Below are the code and all the weights of a small trained network. Each question names an input and a class and asks about switching units off, where a switched-off unit gives its printed mean instead of its output.

import numpy as np


def w(rows, s, z=0):
    codes = np.array(rows[::2]) - 128.0
    scale = np.full(codes.shape[1], s)
    scale[-1] = z or s
    return codes * scale


def norm(h):
    return h / np.sqrt((h * h).mean(-1, keepdims=True) + 1e-5)


def f(y):
    return y / 2 * (1 + np.tanh(0.7978845608 * (y + 0.044715 * y**3)))


def log_softmax(a):
    a = a - a.max(-1, keepdims=True)
    return a - np.log(np.exp(a).sum(-1, keepdims=True))


def net(x, mask):
    res = np.array(x, float).reshape(1, 4) / 4 @ E
    u = 0
    for l in range(3):
        y = f(norm(res) @ A[l][:, :-1].T + A[l][:, -1])
        res = res + np.where(mask[u : u + 12], y, B[l][:, -1]) @ B[l][:, :-1]
        u += 12
    return log_softmax(norm(res)[-1] @ U[:, :-1].T + U[:, -1])


A, B = {}, {}
E = w([
[152,83,57],'x0',
[193,251,94],'x1',
[42,183,50],'x2',
[129,80,250],'x3',
],0.0026)
A[0] = w([
[197,48,166,3],'L0N1',
[91,91,186,119],'L0N2',
[160,105,82,57],'L0N3',
[151,42,169,77],'L0N4',
[132,126,124,113],'L0N5',
[224,165,197,42],'L0N6',
[1,187,101,95],'L0N7',
[47,157,232,85],'L0N8',
[142,99,103,118],'L0N9',
[128,128,127,126],'L0N10',
[23,113,80,38],'L0N11',
[99,160,122,62],'L0N12',
],0.0052,0.0023)
B[0] = w([
[108,190,144,175],'L0N1',
[85,148,118,241],'L0N2',
[101,115,128,71],'L0N3',
[92,209,150,253],'L0N4',
[128,127,129,107],'L0N5',
[230,139,99,226],'L0N6',
[131,253,156,232],'L0N7',
[73,87,103,255],'L0N8',
[87,124,115,133],'L0N9',
[128,128,128,125],'L0N10',
[178,170,113,141],'L0N11',
[125,130,144,50],'L0N12',
],0.0043,0.00079)
A[1] = w([
[53,168,108,140],'L1N1',
[110,142,132,113],'L1N2',
[110,124,124,148],'L1N3',
[60,82,240,183],'L1N4',
[148,110,120,95],'L1N5',
[129,129,128,126],'L1N6',
[99,165,234,7],'L1N7',
[140,1,204,83],'L1N8',
[153,143,160,25],'L1N9',
[180,129,136,80],'L1N10',
[198,129,162,30],'L1N11',
[97,20,232,208],'L1N12',
],0.006,0.0015)
B[1] = w([
[187,162,113,154],'L1N1',
[145,127,114,127],'L1N2',
[152,129,115,133],'L1N3',
[79,239,15,233],'L1N4',
[95,116,146,123],'L1N5',
[127,128,128,128],'L1N6',
[131,111,62,155],'L1N7',
[82,221,105,207],'L1N8',
[143,98,131,119],'L1N9',
[83,123,169,131],'L1N10',
[117,120,194,137],'L1N11',
[76,254,53,253],'L1N12',
],0.0045,0.0035)
A[2] = w([
[144,51,169,160],'L2N1',
[178,163,121,156],'L2N2',
[206,136,135,228],'L2N3',
[198,133,253,2],'L2N4',
[101,249,105,126],'L2N5',
[159,61,165,158],'L2N6',
[203,181,110,206],'L2N7',
[119,108,113,84],'L2N8',
[72,122,98,238],'L2N9',
[124,126,111,106],'L2N10',
[112,48,84,196],'L2N11',
[178,133,201,42],'L2N12',
],0.0068,0.0019)
B[2] = w([
[52,147,95,122],'L2N1',
[33,109,148,159],'L2N2',
[6,105,145,166],'L2N3',
[136,14,173,149],'L2N4',
[1,183,157,253],'L2N5',
[46,132,101,126],'L2N6',
[21,114,168,193],'L2N7',
[152,139,114,118],'L2N8',
[193,182,162,171],'L2N9',
[144,136,141,129],'L2N10',
[176,195,47,132],'L2N11',
[102,25,161,129],'L2N12',
],0.004,0.0056)
U = w([
[62,246,116,191],'0',
[202,100,186,2],'1',
[230,104,48,108],'2',
[109,31,237,162],'3',
],0.012,0.0084)

Each question gives the input, the list of numbers given to net, and the class t.
The units are the neurons (one row each of A and B). Each row of codes is followed by its name. A weight is (code - 128) times the scale printed after its matrix; where a second scale follows, it is the last column's (A, B and U).
mask holds one flag per neuron, layer by layer. A switched-off neuron (its flag False) gives its mean, the last column of its row in B, instead of its output. The means were averaged over made-up inputs and are rounded, as every weight is.
A unit's drop is (log p(t) with every unit on - log p(t) with that unit switched off) / (log p(t) with every unit on - log p(t) with every unit switched off).
unit that matters most: the unit with the biggest drop
k most important neurons: the k neurons with the biggest drops, biggest first
k most important neurons of layer l: the k neurons of layer l with the biggest drops, biggest first
drop when u is switched off: that unit's drop, to one decimal
input [-8,7,5,5], class 3: unit that matters most : L1N12
input [-7,8,-2,1], class 3: 2 most important neurons : (L1N12; L1N4)
input [3,-5,1,-5], class 2: 2 most important neurons : (L2N5; L1N12)
input [7,-6,2,-2], class 2: 3 most important neurons : (L2N5; L1N4; L1N12)
input [-5,-3,-2,-8], class 3: 2 most important neurons : (L1N4; L1N12)
input [1,0,-1,-5], class 2: 3 most important neurons of layer 1 : (L1N12; L1N8; L1N4)
input [6,4,3,4], class 3: 3 most important neurons : (L1N4; L1N12; L0N8)
input [5,0,-5,-2], class 3: 3 most important neurons : (L0N8; L1N4; L1N12)
input [-6,-6,-2,-8], class 3: 2 most important neurons of layer 0 : (L0N7; L0N11)
input [4,-6,-5,-7], class 2: 2 most important neurons : (L2N5; L1N4)
input [6,6,-6,-3], class 3: 2 most important neurons : (L1N4; L1N12)
input [5,-4,6,-3], class 2: 4 most important neurons : (L1N12; L1N8; L1N4; L2N5)
input [2,-3,-2,-8], class 2: 2 most important neurons : (L2N5; L1N12)
input [8,0,-1,-3], class 2: unit that matters most : L2N5
input [8,-1,5,-7], class 2: 2 most important neurons of layer 0 : (L0N4; L0N1)
input [7,-8,8,-2], class 2: drop when L1N4 is switched off : 0.2
input [-7,2,-2,-6], class 3: drop when L1N4 is switched off : 0.6
input [7,-6,7,-8], class 2: drop when L1N4 is switched off : 0.3
input [1,-3,-8,7], class 0: drop when L1N9 is switched off : 0.0
